((-8.268, 5.864, -15.528, -2.170, 9.868, -8.775), (-2.559, 0.078, -3.970, -11.554, 0.834, -1.617), (1.551, -4.126, 5.349, -11.803, 4.432, 17.436)) out -2.170
((204.6, 34.6, 57.3, 119.8), (93.9, -19.0, 179.2, -45.2), (179.0, -121.7, -152.2, -76.2)) out 34.6
((0.08, -0.05, -0.14, 0.09, -0.04, -0.02), (-0.07, -0.12, -0.07, -0.07, -0.08, 0.01), (0.15, 0.06, 0.05, 0.07, 0.01, 0.05)) out 0.09
((-0.129, 1.850, 0.531, 1.207), (1.509, -0.716, 0.023, -1.316), (0.896, -0.023, 1.372, 1.904)) out 1.850
((17.50, -12.29, 8.87, 5.70, 17.01, 9.22), (14.93, -0.93, 6.47, 8.60, 11.39, 13.66), (14.87, -5.54, 4.91, 12.42, 6.16, 15.74)) out 5.70
((-0.08, 0.05, -0.04, 0.12), (-0.01, 0.02, 0.09, 0.11), (-0.03, -0.17, -0.17, 0.02)) out 0.05
((0.038, 0.039, 0.066, -0.001, 0.049), (-0.006, -0.021, 0.102, -0.123, 0.128), (0.053, 0.048, 0.041, 0.078, 0.069)) out 0.066
---
((-3.56, 3.48, 5.85, -5.42, -2.03), (-4.06, 4.88, 5.91, -5.09, -2.81), (5.73, -5.58, -6.87, 6.08, 4.41)) 5.85
((0.67, -4.17, -6.01, -2.70), (-4.38, -4.11, -0.42, -2.61), (0.73, 0.58, 1.08, 2.21)) -4.17
((0.16, -0.06, -1.93, 1.89, 0.79), (-1.80, -2.89, -1.01, 5.51, -2.37), (-0.16, 0.82, -2.91, -1.00, 1.74)) -1.93
((-4.59, -1.48, 4.78, -5.28, 0.99, -1.10), (-2.09, -3.87, -5.53, -2.01, 4.50, 3.62), (3.94, 2.38, 5.74, -5.47, 3.55, 5.30)) -5.28
((3.29, 1.01, 5.77, -3.25, 3.78, 0.87), (-1.48, 2.23, -3.12, 4.32, 0.75, -2.41), (1.79, 1.36, 3.72, -1.06, 1.35, -2.75)) -3.25
((5.15, 1.31, 3.01, 3.37, 2.78), (5.87, 1.08, 3.20, 3.65, 2.90), (6.02, -0.82, 5.15, 5.57, 0.42)) 3.01
((4.86, -1.29, -2.49, 0.98, -3.86), (-5.82, 5.06, 3.50, -1.41, 0.71), (3.22, 3.77, -1.80, -1.97, -3.58)) -2.49
---
array([[5263, 2703, 4039, 6018, 3749, 8039, 6143],
       [5570, 1339, 3584, 6189, 3837, 4278, 2023]]) | 3749

array([[627, 672, 666, 620, 697,  78],
       [348, 558, 824, 601, 364, 459],
       [262, 356, 411, 240, 312, 473]]) | 697

array([[-539,  572,  346,  119, -234,  -77],
       [-536,  683, -147,  -72,   49,  481]]) | -234

array([[5328, 3971, 9285, 3043],
       [9278, 9585, 8165, 9967]]) | 9278

array([[194, 183,  32,   9,  66],
       [246,  55, 121,  17,  74]]) | 66

array([166,  88,  64, 140, 195]) | 195
---
Input:
6.85 -1.89 6.68 -0.73 1.09 -1.48 -7.19
-6.99 2.19 1.22 3.62 1.42 2.11 6.93
4.27 3.87 4.09 -3.62 -0.94 -3.60 2.26
Output: -1.89

Input:
6.57 2.97 2.41 -3.35 6.02 3.52 3.36
-2.39 -3.16 -2.87 -2.97 -3.96 -1.37 -0.66
5.64 2.70 2.47 -3.07 5.69 2.71 2.86
Output: 2.97

Input:
-0.06 4.48 3.35 -3.02 -0.94 0.23 2.19
2.45 1.22 -1.50 -6.00 0.00 -5.32 -0.99
-0.88 -4.32 0.14 1.37 2.00 2.13 0.68
Output: 4.48

Input:
6.49 -4.44 5.05 6.89
-5.80 -6.11 -7.18 -5.64
-6.95 6.59 -3.77 -4.99
Output: -4.44

Input:
0.10 2.52 4.31 5.90
3.42 3.31 -0.15 2.29
0.56 0.34 -4.18 2.86
Output: 2.52

Input:
4.07 -2.89 3.56 6.14 -4.99
-4.75 -4.05 -5.01 -3.29 4.43
-3.39 3.58 -4.47 -4.01 4.39
Output: -2.89
---
[56, 374, -310, -603, 611] ==> -310
[-549, -92, 823, 188, 131, 882] ==> 823
[9299, 4375, 2099, 5142] ==> 2099
[-39, 38, -48, 15] ==> -48
[9, -40, 9, 25] ==> 9
[-20, 18, -32, 46, 43, 29, 13] ==> -32
[4985, 3488, 8306, 2676, 5110, 3939] ==> 8306
[-5, 46, -49, -45, -39, -20] ==> -49
---
[[-3.72  5.07 -4.58 -4.81  0.87]
 [-3.71  5.88 -4.76 -4.94  1.43]] value 5.07

[-0.22 -5.99 -1.00  2.43  2.46  7.38 -0.50] value -5.99

[[ 1.68 -4.15  5.17  3.68]
 [-0.14 -4.17  5.60  5.36]] value -4.15

[[-3.30  3.32  6.96 -2.82]
 [ 5.24  4.29 -5.70 -5.13]
 [-5.57  4.16  6.67  4.42]] value 3.32

[ 3.05 -5.82  4.46  1.04] value -5.82

[-0.42  7.22 -1.68  3.11 -1.46] value 7.22
---
-14.258,-7.582,-2.932,-16.155,11.045 -> 11.045, -14.258

6.7,-7.4,-17.2,18.0,-18.5,-13.3 -> -13.3, 6.7

141.3,-34.0,-175.1,9.5,31.0,84.1,125.7 -> 125.7, 141.3

3.4,14.6,-4.3,-0.6,-10.2,11.1 -> 11.1, 3.4

0.05,0.09,-0.08,-0.16,0.19 -> 0.19, 0.05

113.448,-106.366,17.444,-87.649,-100.027
114.232,-76.476,-190.072,60.392,13.045
-> -100.027, 114.232

-0.4,1.4,-1.1,1.4,1.5,-0.7,1.3 -> 1.3, -0.4

-108.1,-138.5,102.2,-134.2,-133.0,-127.5,-137.7
126.9,-73.5,-168.2,-72.0,-72.5,35.3,-69.6
-> -137.7, 126.9

-2.202,-3.224,0.474,3.391,6.718
3.475,3.607,16.490,12.356,1.701
1.533,8.112,-11.835,13.419,-1.374
-> 6.718, 1.533
---
((61.0, 133.5, -78.2, 48.0, 118.3, 121.0, -185.2), (-39.3, -8.9, 151.5, -154.8, 97.2, 114.7, 106.4)) out -78.2
((1.704, -0.222, -1.917, -2.124, 1.063), (-0.972, 1.621, 0.772, 2.234, -1.305), (1.589, -1.530, -1.776, 0.387, -0.703)) out -1.917
(0.5, 1.7, 0.3, -1.3, -1.8) out 0.3
(0.103, 0.030, 0.087, -0.156, -0.110) out 0.087
(1.125, 0.149, -0.840, -1.047) out -0.840
(53.308, -163.270, 35.624, 147.089, -63.942, 111.503) out 35.624
(46.2, 177.8, -103.5, 57.7) out -103.5
(7.78, 7.21, 9.59, 1.07, -12.71) out 9.59
((1.34, -1.11, 1.33, 0.96), (1.38, -1.22, 1.38, -1.12)) out 1.33
(-0.10, 0.16, 0.11, 0.07, -0.13, 0.12) out 0.11
---
4.54 3.20 2.33 3.01
-1.31 -0.68 -2.70 -3.82
-0.78 -4.99 -5.60 -0.73
ans = -0.68

2.73 2.62 1.00 -3.35 2.25 3.06 0.27
-2.27 -1.03 -1.13 -0.65 -5.86 3.52 -0.82
2.47 0.88 1.64 -2.16 2.31 3.05 1.04
ans = -5.86

-1.43 -0.33 -5.29 3.16
-3.06 -2.07 0.21 -5.58
-3.12 -2.56 -0.35 -5.07
ans = -2.07

1.78 7.56 1.47 3.61 0.21 -2.86
0.58 6.58 -2.84 1.70 -0.25 -5.41
-6.96 -2.79 3.56 2.64 -1.30 -2.42
ans = 1.70

-0.29 5.06 -0.90 -1.81
-3.92 -5.77 3.75 3.47
-1.93 1.37 -0.02 -2.38
ans = -5.77

-4.04 3.87 3.37 0.48
1.62 1.60 -0.90 -6.32
-1.50 -4.33 2.26 -2.13
ans = 1.60

1.01 -2.09 1.92 5.78 -3.42 -1.72 -2.97
-0.95 1.11 -0.72 -0.16 -0.62 -4.17 -2.16
0.04 -0.09 0.21 0.37 -0.23 -0.12 -0.22
ans = -0.62

4.49 0.19 0.14 -0.08 0.84 -4.60
0.94 5.77 -5.27 2.04 5.65 0.21
-1.00 -3.15 -0.72 -2.03 2.94 2.79
ans = 2.04
---
Input: -4.78 -6.42 0.97 4.68 -4.24
Output: -4.24
Input: -3.29 -3.45 -1.13 -7.30 -2.70 4.15
Output: 4.15
Input: -4.44 2.26 2.37 -4.91 -6.11 -0.24
Output: -0.24
Input: -7.26 -2.69 1.52 -4.48 1.96 0.67
Output: 0.67
Input: -1.72 -1.80 0.53 -5.90 2.90 -6.38
Output: -6.38
Input: -4.25 1.22 -3.80 -2.12 -3.92 -2.24 -6.41
Output: -6.41
Input: -7.75 -2.43 4.37 3.58
Output: 3.58
